Here is a tiny trained network, its code and every weight. The questions are about switching its units off for an input and a class, where a switched-off unit gives its printed mean instead of its output.

import numpy as np


def w(rows, s, z=0):
    codes = np.array(rows[::2]) - 128.0
    scale = np.full(codes.shape[1], s)
    scale[-1] = z or s
    return codes * scale


def f(y):
    return y / 2 * (1 + np.tanh(0.7978845608 * (y + 0.044715 * y**3)))


def log_softmax(a):
    a = a - a.max(-1, keepdims=True)
    return a - np.log(np.exp(a).sum(-1, keepdims=True))


def net(x, mask):
    res = np.array(x, float).reshape(1, 7) / 4 @ E
    y = f(res @ A[0][:, :-1].T + A[0][:, -1])
    res = res + np.where(mask, y, B[0][:, -1]) @ B[0][:, :-1]
    return log_softmax(res[-1] @ U[:, :-1].T + U[:, -1])


A, B = {}, {}
E = w([
[182,210,110,221,194,164,84,126,208,113,175],'x0',
[143,18,56,116,164,220,120,24,82,128,113],'x1',
[42,63,216,164,94,219,34,215,25,123,155],'x2',
[161,154,132,200,171,130,67,88,202,112,160],'x3',
[179,160,169,134,90,106,109,144,115,44,141],'x4',
[107,59,140,146,159,73,82,158,232,182,158],'x5',
[148,165,254,17,230,178,125,243,173,41,133],'x6',
],0.0097)
A[0] = w([
[118,135,172,27,64,151,226,47,74,130,52,209],'N1',
[202,76,76,187,227,134,47,102,93,110,185,253],'N2',
[115,144,66,84,118,134,192,76,84,122,143,167],'N3',
[106,72,145,79,99,114,50,155,150,145,66,149],'N4',
[144,1,138,93,181,163,144,159,94,166,95,139],'N5',
[127,195,64,165,108,107,173,108,165,189,163,171],'N6',
[28,72,139,139,12,137,201,154,73,233,74,204],'N7',
],0.0091,0.0067)
B[0] = w([
[161,133,88,65,140,149,155,168,11,60,158,241],'N1',
[59,159,204,141,47,184,159,8,158,142,130,229],'N2',
[203,146,29,153,120,151,140,65,96,105,120,191],'N3',
[150,65,167,104,150,62,85,150,70,105,155,176],'N4',
[90,43,105,75,153,130,136,118,160,154,187,207],'N5',
[149,213,87,224,96,84,138,134,204,180,124,207],'N6',
[70,79,58,143,143,23,55,199,69,170,110,248],'N7',
],0.011,0.017)
U = w([
[175,182,108,191,174,91,174,45,204,182,149,130],'0',
[64,170,62,196,96,71,121,159,95,201,89,83],'1',
[90,30,133,112,77,112,69,137,69,168,65,70],'2',
[72,96,195,218,54,217,81,88,55,132,132,83],'3',
[132,209,248,103,165,103,115,207,145,76,159,255],'4',
[186,135,73,103,122,138,212,85,48,97,126,67],'5',
[101,83,152,72,197,216,134,95,160,175,136,98],'6',
],0.013,0.0083)

Each question gives the input, the list of numbers given to net, and the class t.
The units are the neurons (one row each of A and B). Each row of codes is followed by its name. A weight is (code - 128) times the scale printed after its matrix; where a second scale follows, it is the last column's (A, B and U).
mask holds one flag per neuron, in row order. A switched-off neuron (its flag False) gives its mean, the last column of its row in B, instead of its output. The means were averaged over made-up inputs and are rounded, as every weight is.
A unit's drop is (log p(t) with every unit on - log p(t) with that unit switched off) / (log p(t) with every unit on - log p(t) with every unit switched off).
The circuit of an input: a set's keep is (log p(t) with only the set's units on - log p(t) with every unit switched off) / (log p(t) with every unit on - log p(t) with every unit switched off). Starting from all 7 units, units are removed one at a time, each time the one whose removal leaves the highest keep (on an exact tie, the one counted first), for as long as the keep stays at least 0.8.
units of the circuit, in order: the units of the circuit, biggest drop first
most important unit: the unit with the biggest drop
top k neurons: the k neurons with the biggest drops, biggest first
drop of u: that unit's drop, to one decimal
input [5,1,-3,-1,3,-6,6], class 4: most important unit	N3
input [4,-5,-2,1,-3,-6,2], class 0: units of the circuit, in order	N7; N1
input [2,-3,-7,-7,-6,2,5], class 0: top 3 neurons	N7; N6; N4
input [0,5,3,-2,-2,-2,4], class 6: units of the circuit, in order	N7; N5
input [0,-6,8,-1,-4,3,-3], class 2: top 2 neurons	N6; N4
input [1,5,6,6,-5,7,5], class 6: top 3 neurons	N5; N7; N6
input [0,-7,-6,-8,8,0,0], class 5: top 2 neurons	N7; N1
input [8,-7,7,1,6,-1,-8], class 3: top 3 neurons	N7; N2; N3
input [6,1,2,1,5,-1,-5], class 3: top 2 neurons	N2; N3
input [1,3,-1,5,8,4,4], class 3: top 2 neurons	N2; N6
input [-6,-6,-7,7,-8,7,-4], class 0: top 3 neurons	N6; N1; N4
input [7,-6,-3,-1,4,-6,-3], class 0: drop of N7	0.5
input [3,1,-8,-1,5,-4,-8], class 0: drop of N6	3.5
input [-1,-3,1,7,-7,4,1], class 0: units of the circuit, in order	N7
input [6,3,2,-5,3,2,-4], class 3: drop of N2	0.2
